Here is a tiny trained network, its code and every weight. The questions are about switching its units off for an input and a class, where a switched-off unit gives its printed mean instead of its output.

import numpy as np


def w(rows, s, z=0):
    codes = np.array(rows[::2]) - 128.0
    scale = np.full(codes.shape[1], s)
    scale[-1] = z or s
    return codes * scale


def norm(h):
    return h / np.sqrt((h * h).mean(-1, keepdims=True) + 1e-5)


def f(y):
    return y / 2 * (1 + np.tanh(0.7978845608 * (y + 0.044715 * y**3)))


def log_softmax(a):
    a = a - a.max(-1, keepdims=True)
    return a - np.log(np.exp(a).sum(-1, keepdims=True))


def net(x, mask):
    res = np.array(x, float).reshape(1, 3) / 4 @ E
    u = 0
    for l in range(2):
        y = f(norm(res) @ A[l][:, :-1].T + A[l][:, -1])
        res = res + np.where(mask[u : u + 3], y, B[l][:, -1]) @ B[l][:, :-1]
        u += 3
    return log_softmax(norm(res)[-1] @ U[:, :-1].T + U[:, -1])


A, B = {}, {}
E = w([
[38,194,187,86,68,201,218],'x0',
[255,162,101,175,67,193,204],'x1',
[124,113,118,123,129,129,139],'x2',
],0.011)
A[0] = w([
[67,201,171,104,112,160,229,173],'0.n0',
[152,4,33,161,160,137,130,8],'0.n1',
[203,139,84,255,42,209,179,253],'0.n2',
],0.0096,0.0039)
B[0] = w([
[128,194,127,44,185,152,210,248],'0.n0',
[153,118,191,90,98,3,181,168],'0.n1',
[149,57,200,151,77,170,161,251],'0.n2',
],0.012)
A[1] = w([
[69,236,124,58,222,5,110,176],'1.n0',
[164,10,174,199,153,123,29,255],'1.n1',
[18,176,208,126,114,175,175,107],'1.n2',
],0.012,0.0039)
B[1] = w([
[70,115,4,127,143,163,70,248],'1.n0',
[129,118,136,210,132,30,144,210],'1.n1',
[147,167,141,62,97,194,93,224],'1.n2',
],0.018,0.015)
U = w([
[61,64,24,185,148,18,41,192],'0',
[135,224,174,234,181,194,55,2],'1',
[56,189,46,4,140,212,50,182],'2',
[147,236,206,179,241,106,83,2],'3',
[137,200,174,164,181,163,93,2],'4',
[227,72,227,184,41,24,176,240],'5',
[114,224,200,179,224,116,85,2],'6',
[198,180,236,30,44,196,220,243],'7',
],0.015,0.0092)

Each question gives the input, the list of numbers given to net, and the class t.
The units are the neurons (one row each of A and B). Each row of codes is followed by its name. A weight is (code - 128) times the scale printed after its matrix; where a second scale follows, it is the last column's (A, B and U).
mask holds one flag per neuron, layer by layer. A switched-off neuron (its flag False) gives its mean, the last column of its row in B, instead of its output. The means were averaged over made-up inputs and are rounded, as every weight is.
A unit's drop is (log p(t) with every unit on - log p(t) with that unit switched off) / (log p(t) with every unit on - log p(t) with every unit switched off).
k most important neurons: the k neurons with the biggest drops, biggest first
k most important neurons of layer l: the k neurons of layer l with the biggest drops, biggest first
drop when u is switched off: that unit's drop, to one decimal
input [4,2,2], class 7: most important neuron	[1.n0]
input [-1,-4,-3], class 0: 2 most important neurons of layer 0	[0.n0, 0.n2]
input [-3,0,8], class 0: 3 most important neurons	[0.n2, 0.n1, 0.n0]
input [-2,-4,-1], class 0: 2 most important neurons of layer 0	[0.n2, 0.n0]
input [-2,-4,-7], class 0: 2 most important neurons of layer 0	[0.n0, 0.n2]
input [0,-2,8], class 0: 3 most important neurons	[0.n2, 0.n0, 1.n2]
input [-1,-7,-5], class 0: 2 most important neurons	[0.n0, 0.n2]
input [-3,-2,-5], class 0: 2 most important neurons	[0.n2, 0.n0]
input [3,1,-5], class 7: drop when 1.n0 is switched off	0.4
input [0,-8,3], class 0: 2 most important neurons of layer 1	[1.n1, 1.n2]
input [0,-7,1], class 0: drop when 0.n0 is switched off	1.8
input [-1,-8,-1], class 0: drop when 0.n0 is switched off	2.2
input [2,3,7], class 7: drop when 1.n0 is switched off	0.1
input [2,1,-6], class 7: most important neuron	[1.n0]
